Rows near named flat spaces through zero (a row that begins with a name and a colon came from that space)
q161_q456: -355 -314  101  -47 -217   13 -128   30 -366  132  -69 -334  226  241   89  196 -236 -235  148  270   30
q161_q456:   23  -98  131   12 -180  356 -143  -58 -153   42   10  151  -12  156   56 -230 -397   10   55  -14  214
q272_q745:  139    2   18   37  -90   96  -75 -117 -186 -169 -132 -120  118  -95  176   79  -96   -2 -145 -113 -174
q161_q456:  -60  -23   44 -125  -53  481   33   52 -241  218  -71 -173  101  208  -23 -144 -297 -206  176   57   -8
q272_q745:  -10  -40   14    1   32   61 -240 -147  -22  319   27  175 -110  179  115 -147 -168 -228  117   85  -76
q161_q456: -351 -174  153 -111  -60    4   -2  113  -92   98 -103 -353   37  139 -543  -38   82 -260  259   19  141
q163_q865:   35  -78  146   51  -20  246 -103  -24  -96  -26  -59  -40  104    0 -113 -132 -170  100  -25  -95   39
q272_q745:  345   14   13  173  170  346   -1 -206  134   13 -221  107  144 -115  185 -331  -43  319 -149 -191  129
q163_q865:  239  122   18  324  415    7 -120 -169  371  274   70  451  -11  319  275 -317  -11  129   40   18   71
q540_q795:   69   89 -139 -142 -118 -702  108  187  168 -225   16 -431  -16 -335 -317  118  396   78   -2   19  -72
q163_q865:   15 -101  167  -41 -112  553   97  166 -231 -204 -100 -248  -52  227 -372  -96  -26 -222   56 -146  -25
q540_q795: -303   -8    7  -42  -39  147  -42  -65  -71  209  -20   63 -197   -8 -129  192  -65  -75  168   86    6
q163_q865: -215  191 -107  -63   66 -134  233  201   59  275  223   38 -289  296  -70  174    7 -175  363  219  -97
q540_q795:  408  200 -124  100   93  -28  -35 -201  211 -258 -133  143  117 -294  238  -95  129  242 -314 -170   32
q540_q795:  144   98 -146  175   63  -23 -210 -338   -9   38 -125  187  290   25  798  147 -163   18 -207  149  -29
q163_q865:   64  139  -98  -25    2  -53   74  -19   42 -136  -43  -29   53  -77   99   95   97  -25  -80  -19  -10
q161_q456:   27 -110   52  -58  -39  429  177  -35 -227  132   28  228 -260  178  -64 -112 -279  -68  115  -79  -22
q540_q795:  103  -83    7   -5 -263   57 -246 -348 -204  -15 -354 -262  300 -276   -1  -50 -399  247  -17   70  274
q163_q865:  129  132  -62 -101   -4  251  -73 -224  -11 -105 -215   32  171 -321  -21  -72  -58   40 -192 -146  104
q272_q745:  194  189  -47   36  209  323    8  -80  114 -105  -98  113  233 -109  199 -102   77   41 -243 -153  -15
q272_q745:   16  -21  -50 -129   15 -111   69  -19   82  -44   77  214 -161 -293 -234  -11   95  129 -111  -81   49
q161_q456:   98  -42  -68   -7  -17   15 -117   83  -32  -44  188  142  144  -79  376   96 -104  136 -249  177 -106
q540_q795:  143  235 -188  -73  -18  -65  -33  -11   94  -69   55   69  138 -189  348   72  -13   63 -170   89  -18
q272_q745: -285   73   43  -82   86 -359  129  276  242    2  151 -121 -281   70 -611   58  445 -204  236  -37   -5
q161_q456:    8   93   28   57  107   59   44   36  149  182   26   55 -306  330 -255 -175   92 -223  291  -11    3
q161_q456: -165  -21  129   -6  -55 -111  166   80   93   44  -21  -69 -274  223 -566 -196   64  -97  372 -112  285
q161_q456:  -72  -44   46  -68 -124 -819  -74  442  152 -557  315 -280  305 -322    0  205  462  110 -375  -56 -128
q540_q795:   97  -90   27   24   68  261  -38 -217 -106   60  -98  225    6  -32  142  -95 -138   -4 -117 -122  -34
q272_q745:  114  -60   28   -5  -65   45  -39 -154 -106  -57 -155  -58  101 -143   65  -96  -98   58  -84 -146    4
q540_q795:  238  -32  -83   26  -10 -238  100   61   37 -286  -59 -221  108 -268   85   96  261  200 -243  -74 -164
q163_q865:  270   97  -84  170  113 -209  -47   42  253 -120   89  101   67   69  369  -75  185  104 -160   40  -34
q272_q745: -405  -58  196  -71 -266  414 -101   81 -343  139   -5 -164 -133  479 -328   77 -387 -420  413  143  126
q272_q745: -214  -80   52 -119   21 -315  267  136  174  -51    5  -74 -112 -122 -572 -105  287   59  147 -138  301
q540_q795:   -2  158   20   42  180  143  -91  111  174   16  -41 -178  129  142 -105  -81  234 -202   26   -2  -67
q272_q745:  197   12  -29    1   16   85  -22  -52   19  -33  -28   61  -39 -144  109 -107   27   73 -130 -123 -113
q163_q865: -257    9    4 -140 -285 -244 -106  164 -193   42   31 -464    9  -23 -180  253  -90 -135  220  203 -118
q161_q456: -699 -242  186 -237 -284 -141  -98  223 -297  300   83 -398  -70  454 -661  134 -215 -541  571  350  210
q540_q795: -193   -7   21  -27   77  191 -126 -112 -130   82 -193 -219  145   69 -199  201   30 -266   54  104  -90
q272_q745:  255 -118   88  144    6  223  -82   10  -35 -345  -92  -69  233   19  122  -78   67   92 -301 -100    0
q540_q795: -202 -290  -42  -83  -63  192   -1 -330 -310  455  -41  384  -17  -20  423   35 -507   59   55  155  119
q163_q865: -206  -85  158   32 -118 -151 -128  104   21  -49  146   62 -166   49 -259   19   -7    8   93  -26   82
q272_q745:   79  -59   67   99  149  337   62 -142   31  156   18  428 -233  198  -31 -209 -142   24   58  -99   98
q161_q456: -212  -60   48 -192 -165  -70   50  225  -80 -143  145  -68    5 -107 -169   62   53  -92  -41  -37   48
q161_q456:   98   56  -90  -16  -12  387    0  -43 -101  152  -45   26   77  146  325  -43 -228  -63   21  151   -2
q161_q456:  162 -155   37  129  -72  115 -108 -198 -177 -150 -225 -134  309    8  249   12 -175  112 -163   27   73
q272_q745:  -80   35  -29   62  106 -502  214  196  148   -1  252   85 -227  112  -32  155  234   39  107   23 -156
q163_q865:  417   99   50   90  195  547   55   41  289 -122  106  510 -131   71  -10 -526   16  179 -203 -248  220
q163_q865:   15   56  -35  -40 -134 -245  -82    1  -50  -36  -29 -237  107 -124   -6   78  -74   61   34   75  -32
q540_q795:  469  190  -20  156  181   69    3 -109  331 -297 -151  103  142 -272  142 -343  267  281 -321 -374   73
q540_q795: -260  -88   12  -99 -141 -272  102  192  -98   47  164 -101 -179   23  -85  194   48  -82  148   69 -108
q163_q865: -572 -220  164 -291 -206  338   81  195 -355  186  138   -2 -201  284 -548  109 -260 -416  321  133  152
q163_q865:  -31   59   26   28  -28  131  -41  -58  -48 -243 -100  -23  237 -121  146  112   13   28 -200 -101   67
q540_q795: -466 -150  117 -172 -124 -100  115  202 -172  213  183  -50 -302  232 -529  132  -93 -250  383  125   34
q163_q865: -310 -233  104  -32 -276 -132 -187  189 -318    7  -34 -591  238  284   24  237  -88 -318  172  293  -98
q161_q456:   78   73   31   90  126 -136 -119   51  203   -9 -119 -328  284   14 -135 -153  179   47   28   31   76
q161_q456:  174  -50  -10   44   49  367   54 -134 -145   39  -91  131  -45   57  208  -54 -137  -12  -79  -85 -131
q272_q745:    9  -15  -67  -32   72  258   96 -150  -39  144  -24  304 -133   47  117  -22 -105  -50   -1    5   54
q540_q795: -171   17   46   16  -27  -17  -80   42  -44  106   82    3  -98  283 -120   90  -91 -209  198  159    4
q163_q865:  -16   33  -54 -156  -12  355  -81 -200  -21  342 -216  -27   78  -60  -75 -284 -226  -96  154   42  237
q272_q745:  138  -55   73  162   55   41 -147  -93   -3  -97  -66    0  353   54  225  -91 -155  180 -154   32  125
-343  -17   14  -80  -33 -304   58   68  -45   56    8 -198   50   84 -224  210   72 -179  192  121   65
q540_q795
 287  265 -169    6  261   24   16  -12  392  -34  -51   76   22 -267   89 -170  400   85 -206 -133  -70
q540_q795
 221   98  -38   40   21 -116  -26 -145  157  -74  -38  173  123 -227  125 -205  -88  300 -133 -111  213
q163_q865
  99   21 -125 -147 -144   28  270  -15 -185  -78   27   95 -324 -249  121  152   -4   32  -65 -177 -268
q272_q745
  26  -70   30   74  -29  104   -4  -53 -141 -178 -216 -292  177 -126  128  155  119   23 -145 -117 -171
q163_q865
-242    1  -55 -102 -204 -364 -158    9 -135   89  -76 -444  217   -8    7  237  -79 -162  168  278    5
q540_q795
-201   57 -142 -211 -122  -84  -11  -69 -162   53  -59 -120  -41 -126   23  303   34 -301   26  112 -146
q272_q745
 491  338 -104  122  218  324  131  -15  293 -101  -91  106  -85   39  234 -344  226   10 -103 -286 -107
q161_q456
-320  -59  -50  -25 -141 -348   -6   53  -85   20  -35 -325    5   78 -150  395   78 -118  196  303   29
q272_q745
 138  -55  146   16 -195   75 -224  -73  -89 -229 -187 -279   38 -391 -300  -90  -30  235 -126 -258  -60
q163_q865
 135  357 -213  -90   95 -273  117  274  287 -274  165 -100   60 -272  221  164  486  -19 -253  -63 -263
q540_q795
 154    9 -109   65   30  263  -81 -144 -111  103 -124  -35  265    4  504   54 -208   88 -125  171  -62
q161_q456
-236   94  -67 -231  -61   42  -68   92 -186   64   88 -103  -95   93  -80  274   56 -538   60  109 -320
q161_q456
 169 -186   99  185   35  673 -235 -436 -269  126 -292  208  233  159  252 -123 -530  109  -98   65  167
q540_q795
 200  143  -95   52   91   40    0  -19  152  187  -34  -40    7   57  158 -188  -24   73   97   66   -4
q163_q865
 -23 -195  167   30 -108  299 -237 -138 -219   99  -70   39   90  148 -105 -148 -399  -15   53   59  140
q161_q456
 -24   75  -91   20  168  -72  101    2  185  144  167  374 -324   73   56   41  164  -56   37   17  -78
q540_q795
-310 -211   12  -99 -135  232  170 -119 -316  279 -229 -236   90  160 -189  101 -347  -37  329  235  294
q161_q456
 329    6  -23  178   90 -115  203   11   38 -247   44  113   27 -117  326   11   66  366 -238 -187 -163
q272_q745

Rows near named flat spaces through zero (a row that begins with a name and a colon came from that space)
q377q245:   56 -289  104  324  -39  159   32  105 -117  -78 -300  142  189    7   85 -189 -247  170 -190 -200 -461
q400q149: -161 -517  -15  -12   90 -201 -108  240   79   45 -122 -108  -33 -184 -133 -139  254  101  -19 -254  -86
q971q70:  -17 -167   34  -26   35   36   86  113 -106 -149 -129  -69  167  203  346 -306  -28  -15  -68 -166 -231
q882q378:   82  200  -93 -110 -102 -366  116   64  221  286  379 -310  -89  138 -375  282   79 -182  341  210  325
q971q70:   60  110  199 -125  -28 -249   41 -266 -198 -179   27 -143  228   -7  -82 -165 -100   64  134  166   41
q882q378:    6  134  180  386 -133 -244  300  246  -63  277   44 -136   62  275 -171  184  -73   15   50 -156 -165
q433q111:  273  498 -134  118  103 -189   54  -52 -162   77   94  -23    6   32  -41  168 -106 -101  127  190   56
q377q245:  -55   91 -123  -41   25  -29   65  185  150  106   97 -128 -201   53   93  125  158 -193  -25  -84   70
q433q111:  -53 -126  238 -137 -147  185  -86 -184   22 -160  -73  -66  166  185  155 -259   -7 -100 -166  -84 -260
q882q378:  227  500  -81   42  123 -171   18 -289 -314   97  166   96  161   42 -220  142 -398   30  209  445   10
q377q245: -278  -76  254  -51   91  204 -265 -381 -234 -294 -227  229  -36 -415    1 -118   40  380 -328    6 -153
q377q245:   51 -360 -158   87   18 -101    0  228  180  -15 -121  -91   46 -153 -126  -64    2   76   86  -81  -35
q77q781: -155 -330    5  151  -54 -190  151  322  137  227    8 -129  103  157 -223   32   43  106  154 -156  -40
q400q149:  224 -150  125   46   23  -19  -47  -35 -370  116   65  -82   60  603   55 -112 -332  227 -197  225 -569
q882q378:  -88  440  129   98  -29  103    8 -239  -86 -147  -79  239  159 -246   73   17  148   39   90 -101  260
q433q111:   43 -266  -96 -169  204   78  -86  -23 -211 -166 -128   79  -63    7  200 -168 -186  101 -162  154 -108
q971q70:   71 -246  -63  528  -92  -29  176  582  346   42 -439 -159  174   15   73  -52  177 -245  -84 -605 -308
q77q781:  157    0 -113   25  180 -256  -63  197  -65  184   -9 -260 -222  230  -91  166   32 -154 -171   98 -216
q971q70:  -45   75  135  -44  -46   70   -5 -163  -77  -63    8   38   22   82  -12   28  -45  114  -45  117   48
q882q378:   16  106  -25  -34   -8   17   58   59  -10  238  183   54 -230  178  -53  242  -43 -148  -24   97  128
q433q111:   74  174  169  250   -7  -93  147  -56 -262  105  -97   55  330  288 -112   -9 -342  -16   36   64 -265
q433q111:  154 -136 -281  -81   68  -44  -22  195  104   -7  102  -16 -200 -142  116   -7  135   39  115  -12  201
q377q245: -276 -102  171  112  -99   -8   13   38  148   82  -99   12  172  -51 -193    3  169    3   44 -237    5
q971q70:  -64 -294 -216   78    6   92   75  244  252    0 -107   77   -5 -173  -51   39  -31   62  109  -71  165
q400q149:  -90  758  376  -75 -207   35  132 -519  -94  -50  143   31  244  177 -114  169  -92 -215  121  228  281
q77q781:  253  115  -55  101   -2  -21   43  -80 -109   23   24   48   16   35 -117  100 -339   24   28  255  -60
q77q781: -207  139   98 -171 -125 -206   68  -49  228   41  174 -217   83  -86 -139   -2  287 -225  235 -122  270
q400q149: -141 -247 -222  -19   73  202 -188   79  230  169  -19  176  -84 -109 -215  147   22   55    2   51   52
q377q245:  242  859  188   88  -44  -89   45 -482 -296 -127   67   68  208  -35  -35  105 -170 -112  104  258  104
q400q149:  361 -388 -412  -52  195  124 -110   97  -85 -203 -131  155   55 -158  214 -278 -347  154   51  178 -145
q377q245:   63 -270  -38 -198   58   22 -216   12   47 -140  -46 -195 -167   53  136 -141  178   53 -219   14 -179
q377q245: -105   91   51  -91 -101  -49  -29 -148  160   16   89  -15  151 -111 -212   20  107  -55  217   23  232
q77q781:  -98   46  240  118 -187 -134   97   20  133  125  -32 -118  257  119 -195  -20  101 -243  109 -228  -41
q400q149:  149   30  -44  -86  133   25 -119  -96 -227  -95  -11  -15  -55   76  194 -130 -111   26 -169  115 -268
q971q70:  111   86   28 -240  138 -225  -43  -20 -252   22  173 -325 -200  381  183  -51   28  -64 -180  183 -241
q882q378: -140   91  191   44  -53   77  -20 -100  -27   54  -37   63  -29   57  -87  118   41  -10 -128  -22   -6
q400q149: -168   71   -5  -94 -107  274 -161 -185  285 -175  -48  125   27 -429   58  -87  218 -131  -13 -193  112
q400q149:   69  740  219 -200   16  -28  -93 -555 -307    7  237   12  -41  203  -86  221 -103 -104  -54  449  116
q971q70:  112 -146   63  356  -31 -189    7  155  -38  131 -126   11   37 -125 -296   89  -16  189    9 -124 -153
q400q149:  543  368 -191  149  224  -98   41 -108 -520 -102  -18  157   83   42  239  -96 -467   46   27  291 -219
q882q378:  251  -80 -153   42  257 -330 -147  242 -149   22 -101 -277 -254   30   71   -2  213  -24 -206  -45 -255
q882q378:  -22   70 -193  246   58   -7    7  300  240  197 -122  -70    3   63  -83  180  146 -175  -11 -183 -102
q377q245:  112  119  -57   31  110 -114   91   34 -165  -54  -48   34   18   22   75   21  -54   38   74   86  154
q433q111:   93 -154 -325  170  122 -106  183  477  154   64 -119   -6 -107 -109  113   73   79 -101  125 -192  201
q433q111:   17 -122 -260 -176  186  112 -149  -43  -17 -170  -10  116 -202 -319  120  -33  -14  176  -43  158  126
q77q781: -118    6 -136 -497  106 -242  -73 -138   77  -28  279 -171  -54 -101  -88  -43  192  -97  290  230  452
q77q781:   15  190  207  277   19 -205   86   69 -182  158 -114  -26   12  114 -152  165   28  -62 -103 -112 -116
q433q111:  193 -328  -88  137   16   16  -70  181   32   33 -178  -80  211  275    1 -171 -127   21  -42  -46 -386
q377q245:  -20 -217  138  494   -3  -68  101  182 -173   71 -295  197  239 -121 -167  -49 -149  287  -15 -262 -276
q433q111: -109 -352 -121   17  -42  173  103  166  119  -52  -35  123   97  -60  115 -154 -117  167  107 -100   16
q77q781:  136 -307 -190  -20   34  354  -97  -37  -17 -154 -100  342  -34 -184  138 -107 -272  214  -42  123   21
q77q781:  142 -105    5  201  -21  345  -51 -100 -121 -185 -244  304  146 -103  158 -152 -328  163 -163   -6 -281
q433q111:   74 -255   28  182  104  -52 -121  -31 -254   34 -165  167  268  -21 -157 -178 -222  268   11   11 -339
q77q781:   94  140 -357 -130  175    1   28   98   14   98  202  171 -412 -234   22  297   -4  -16  117  230  495
q400q149: -105 -409  126  -25    3   38   31  194   27  -90 -249  -28   17  123  159 -162  131  -62 -160 -243  -29
q377q245:   -3 -188 -123 -122   38  -18    2  126  113  -73   11 -130 -148  -20   88  -20   80   39  -24   23   74
q971q70:  187 -150 -208 -255  -37   26   36   64  127 -129  179  -99 -160   27  194  -72   15   40  134  156  268
q882q378:  105  158  130  242  -96  -72  191   72 -157  170   78  -37   34  291  -25   95 -212   26  -28    3 -231
q377q245:  117 -258 -365  -29  -18 -262  123  560  388  219  229 -301 -327  -20   20  112  359 -140  225 -210  264
q433q111: -142 -143  125  -17  -54 -101  -41   48  114   98  -28 -131   67   89 -167   -7  164  -83   -6 -123  -51
q400q149:  -25 -278  195  120  -63  -27  -10   51 -125   86  -86  -48  259  311  -33 -216 -112   83  -72 -135 -449
q971q70:  -80  -39   44  454 -265  199  216  256  270  247  -63  192  208   62 -147  130  -74  -21  136 -327  -58
q882q378:  -26  550  117  -53  -28 -188  155 -222 -209  203  353   61 -107    3 -167  272 -107 -106  175  220  286
q377q245:   47  125 -110  -68   43  -41  -28   23   -7  103  173  -20 -139   34   26   81   75  -28   48   57   67
q400q149:  -96  185  304  112 -141   76  -82 -349  -66   56  -57   69  362  133 -308    2 -201    0  -15   94 -258
q77q781: -248   46  199 -124 -109   75  -98  -86  187    9   46  -35 -316 -131  -95  222  401  -31 -174  -97  286
q433q111:   91  878  505  367 -143 -390  342  -65 -364  270  103 -273   99  621  -72  314   22 -262  -79  -53 -175
q77q781: -116  105  385  185    9   -4  -27 -248 -309  -64 -276   67  324  156 -115  -85 -185   78 -202   -6 -365
q882q378:  228 -120 -121  -12   99 -167  -67   84  -74   -2   -5 -241  -13  154   12  -96 -125   -1  -78  120 -348
q971q70:  159 -288 -243  220    6   52   49  243   30  -12  -42  162   83 -201   72 -146 -114  275  168 -134  -77
q882q378: -171  449  379  109 -157 -165  128 -184    0   99   -5 -180  200  211 -232  163   65 -247   -6  -46  -20
q400q149:  -10   98   25  111    6  285  -38  -56    3 -117 -225  255   27 -126  163    1  -11 -101 -151 -125   18
q400q149:  -19 -182  267  367 -101 -265  106  218 -112  345  -41 -132  134  365 -344   97  -54  119  -42 -157 -381
q433q111: -253 -450  -12   91 -121  198   39  360  422    3 -190  -37 -170 -103   55   39  299  -32 -157 -392   58
q882q378:   75   67  -26  301  -44   55   -8  -11   77   25 -208  187  329 -184 -192  -16 -132  -62  134 -119  -79
q433q111:   49  128   87  391  -16  171   36   56  -81  -44 -303  208  141 -104  112  -26  -80  -43 -175 -275 -278
q377q245: -307 -105   70   54 -121    0  171  120  217   61   -8   40  133  -87 -123   39  131   26  202 -196  275
q971q70:   74  -22  -82  -49  123 -178   13   77 -189  145  157   18 -162   67  -39   83  -13  114   66  125   96
q971q70:  130  -46 -380 -270  172   94 -127    4   55  -64  166  120 -373 -212   84  147   47  153   75  313  435
q77q781:  -73  244  302 -138 -157   71   -6 -316  -53   -7   98  -17   82  210  -50   29  -34 -154  -54  108   31
q971q70:  -15 -127  180  174   -2 -371  255  347 -138  162  -54 -268   54  369   25  -34   95  -71   -6 -243 -150
q77q781:  -81 -138   18 -316   83 -239  -62  -47  -59    5  160 -237  -59  115  -47  -88  111   14   53  140   55
q971q70:  145  -91 -148  190   92 -356   84  320   16  137  -45  -97  -18 -170 -124   26  120  -90  167 -194   54
q433q111:  318  199 -159  113  140 -283  -40  158 -126  118   66 -136 -211   56  -22  164  145    8    9   64   21
q77q781:  -84  425  243  245   -9  -68  160 -139 -261   -4  -90  169  145 -121  -10   67  -74  -33    0 -117   16
q971q70:   94  358  -64 -384   95 -133  -65 -237  -96   38  303  -53 -252   68  -26  197   80 -183   99  375  448
q400q149:  180  194  186  242  -85   68  102 -199 -210 -143 -196   73  374  122   16 -129 -416    8  -41   77 -327
q882q378:  -22 -208 -145 -163   59  116  -90   29   59 -116   16   27 -112 -157  178 -142   43   41  -45  -26   -7
q377q245:  -74 -571 -138 -239  -41  319    5  187  270 -277 -164  -83   13  110  402 -329   -8  -34 -128 -119  -85
q882q378:  -52  -61  -29   86   22   10  -31   99   87   23 -105    7    2  -97  -21    5   94  -62  -43 -150  -54
-139  329  245  229 -155   43   79   -6  106  127  -98  -15  177  179  -67  123  176 -249  -43 -260  -57
q77q781
 -38 -264 -256  -32  129 -119   41  256   31  174  140  -48 -180  -27  -74   65  -75  132   81   72  -12
q971q70
  91  466  -25  -85   72 -114   35 -254 -242  173  291  179 -105   -4 -198  287 -175    0  191  382  351
q882q378
-110 -175 -118   62  -51  246   18  178  231  -64 -108  119   16 -198  223 -136  105 -108  -24 -327  -38
q882q378
 -35 -337 -341   47  -58 -128  143  464  405  246  184 -149  -54  -10 -139   72  122   17  332 -136  177
q377q245
-127 -168 -166 -464  255 -118 -233 -116  -45 -211   45 -121 -107 -220  136 -218  238   40   13  117  151
q77q781
-159  223  373   16 -194 -146   36 -100   81  107   61 -250  -12  159 -162  112  236 -241 -117 -158  -73
q400q149
  -6 -523 -207  -39   39  -22   13  409  177   59   16  -91 -277  -28  114  -40  179  111  -38 -175   30
q882q378
 106  274  125 -191 -102   70   27 -214  -92 -103  188  -55 -129  162  205    6    8  -74  -61  142  106
q377q245
  45  240  110  -51   26 -100   54 -232 -271  -38  116   69   13  -24  -45   36 -172  116   62  222   99
q433q111
